Below is a small trained network, with its code and all its weights. Each question gives an input and a class and asks what happens when units are switched off, that is, made to give their printed mean instead of their output.

import numpy as np


def w(rows, s, z=0):
    codes = np.array(rows[::2]) - 128.0
    scale = np.full(codes.shape[1], s)
    scale[-1] = z or s
    return codes * scale


def f(y):
    return y / 2 * (1 + np.tanh(0.7978845608 * (y + 0.044715 * y**3)))


def log_softmax(a):
    a = a - a.max(-1, keepdims=True)
    return a - np.log(np.exp(a).sum(-1, keepdims=True))


def net(x, mask):
    res = np.array(x, float).reshape(1, 6) / 4 @ E
    y = f(res @ A[0][:, :-1].T + A[0][:, -1])
    res = res + np.where(mask, y, B[0][:, -1]) @ B[0][:, :-1]
    return log_softmax(res[-1] @ U[:, :-1].T + U[:, -1])


A, B = {}, {}
E = w([
[116,131,151,132,134,142,141,137,124,145,122],'x0',
[143,12,61,139,168,160,228,146,174,130,166],'x1',
[178,126,97,6,138,197,120,132,57,177,148],'x2',
[113,120,159,105,104,141,157,105,124,118,95],'x3',
[55,121,13,154,160,133,135,49,61,164,63],'x4',
[130,126,154,131,137,133,141,127,124,144,107],'x5',
],0.014)
A[0] = w([
[64,172,142,243,104,46,168,119,241,76,119,141],'neuron 0',
[70,151,42,171,149,129,113,57,40,174,79,112],'neuron 1',
[41,122,96,164,156,131,110,84,48,147,112,78],'neuron 2',
[124,215,142,127,166,126,85,83,113,118,91,70],'neuron 3',
[217,150,237,84,75,126,104,211,199,79,183,85],'neuron 4',
[180,125,163,104,96,124,106,209,142,141,133,126],'neuron 5',
[209,145,113,32,140,170,88,126,40,174,138,147],'neuron 6',
[37,150,167,245,134,47,91,109,181,77,101,157],'neuron 7',
[112,242,159,123,84,92,34,119,82,126,108,74],'neuron 8',
[97,188,176,110,86,53,62,135,54,138,128,50],'neuron 9',
[150,160,111,57,131,188,119,140,69,149,164,164],'neuron 10',
[158,14,62,129,163,111,255,160,180,120,146,2],'neuron 11',
[142,110,141,142,139,126,119,122,112,137,127,112],'neuron 12',
],0.01,0.0056)
B[0] = w([
[159,212,79,44,80,188,131,91,150,111,88,244],'neuron 0',
[27,90,222,98,200,24,5,179,185,29,100,247],'neuron 1',
[74,102,143,120,182,70,138,131,154,62,88,203],'neuron 2',
[101,97,139,161,93,154,158,153,93,110,195,182],'neuron 3',
[60,30,177,54,189,4,82,163,183,57,92,252],'neuron 4',
[81,151,219,153,195,115,81,90,173,100,123,183],'neuron 5',
[206,231,20,8,57,225,128,56,172,195,40,242],'neuron 6',
[212,192,44,102,90,188,156,99,193,205,9,242],'neuron 7',
[164,50,188,247,112,137,211,148,13,180,214,228],'neuron 8',
[122,49,109,199,148,234,122,175,48,139,251,203],'neuron 9',
[163,204,96,79,39,147,97,94,193,186,106,212],'neuron 10',
[141,74,124,225,91,192,174,217,2,142,202,226],'neuron 11',
[92,137,158,155,85,143,151,132,168,104,134,127],'neuron 12',
],0.0089,0.022)
U = w([
[153,240,110,96,103,150,142,109,174,132,77,254],'0',
[47,113,157,113,177,8,85,146,168,54,107,14],'1',
[116,100,137,190,123,158,187,156,59,121,198,110],'2',
],0.014,0.0013)

Each question gives the input, the list of numbers given to net, and the class t.
The units are the neurons (one row each of A and B). Each row of codes is followed by its name. A weight is (code - 128) times the scale printed after its matrix; where a second scale follows, it is the last column's (A, B and U).
mask holds one flag per neuron, in row order. A switched-off neuron (its flag False) gives its mean, the last column of its row in B, instead of its output. The means were averaged over made-up inputs and are rounded, as every weight is.
A unit's drop is (log p(t) with every unit on - log p(t) with that unit switched off) / (log p(t) with every unit on - log p(t) with every unit switched off).
The circuit of an input: a set's keep is (log p(t) with only the set's units on - log p(t) with every unit switched off) / (log p(t) with every unit on - log p(t) with every unit switched off). Starting from the 12 units with the biggest drops (on a tie, the unit counted first), units are removed one at a time, each time the one whose removal leaves the highest keep (on an exact tie, the one counted first), for as long as the keep stays at least 0.8.
circuit, biggest first: the units of the circuit, biggest drop first
k most important neurons: the k neurons with the biggest drops, biggest first
drop of u: that unit's drop, to one decimal
input [1,-4,2,4,7,4], class 1: circuit, biggest first : [neuron 1]
input [0,-1,-7,-6,-7,4], class 0: 2 most important neurons : [neuron 7; neuron 0]
input [1,-5,5,-8,-6,6], class 1: 2 most important neurons : [neuron 4; neuron 7]
input [3,7,1,3,-5,-3], class 2: 2 most important neurons : [neuron 11; neuron 1]
input [-1,-8,5,8,-6,-8], class 2: 3 most important neurons : [neuron 8; neuron 9; neuron 1]
input [-1,-7,6,2,-4,-1], class 2: 3 most important neurons : [neuron 8; neuron 9; neuron 7]
input [-4,-4,4,7,5,7], class 1: 3 most important neurons : [neuron 1; neuron 7; neuron 0]
input [-6,1,-8,1,-6,-2], class 0: 2 most important neurons : [neuron 7; neuron 0]
input [6,8,-8,-4,-6,6], class 0: 4 most important neurons : [neuron 0; neuron 7; neuron 8; neuron 9]
input [-1,2,5,-8,-6,-4], class 1: 3 most important neurons : [neuron 4; neuron 7; neuron 0]
input [-8,5,3,-5,4,-2], class 2: 2 most important neurons : [neuron 11; neuron 4]
input [-2,-7,-7,-4,-1,-7], class 0: 3 most important neurons : [neuron 7; neuron 0; neuron 11]
input [4,5,-7,-3,-7,1], class 0: 4 most important neurons : [neuron 0; neuron 7; neuron 1; neuron 2]
input [0,-5,-7,-6,3,3], class 0: circuit, biggest first : [neuron 7]
input [2,-7,6,0,4,-8], class 2: 4 most important neurons : [neuron 8; neuron 9; neuron 7; neuron 0]
input [-7,8,-6,5,1,-1], class 2: 2 most important neurons : [neuron 11; neuron 6]
input [-2,5,-6,-4,2,3], class 0: drop of neuron 7 : 0.3
input [-4,6,-4,-1,5,3], class 2: drop of neuron 4 : 2.8
input [3,-7,-7,-4,0,-2], class 0: drop of neuron 11 : 8.3
input [6,-7,1,0,-1,4], class 2: drop of neuron 9 : 0.0
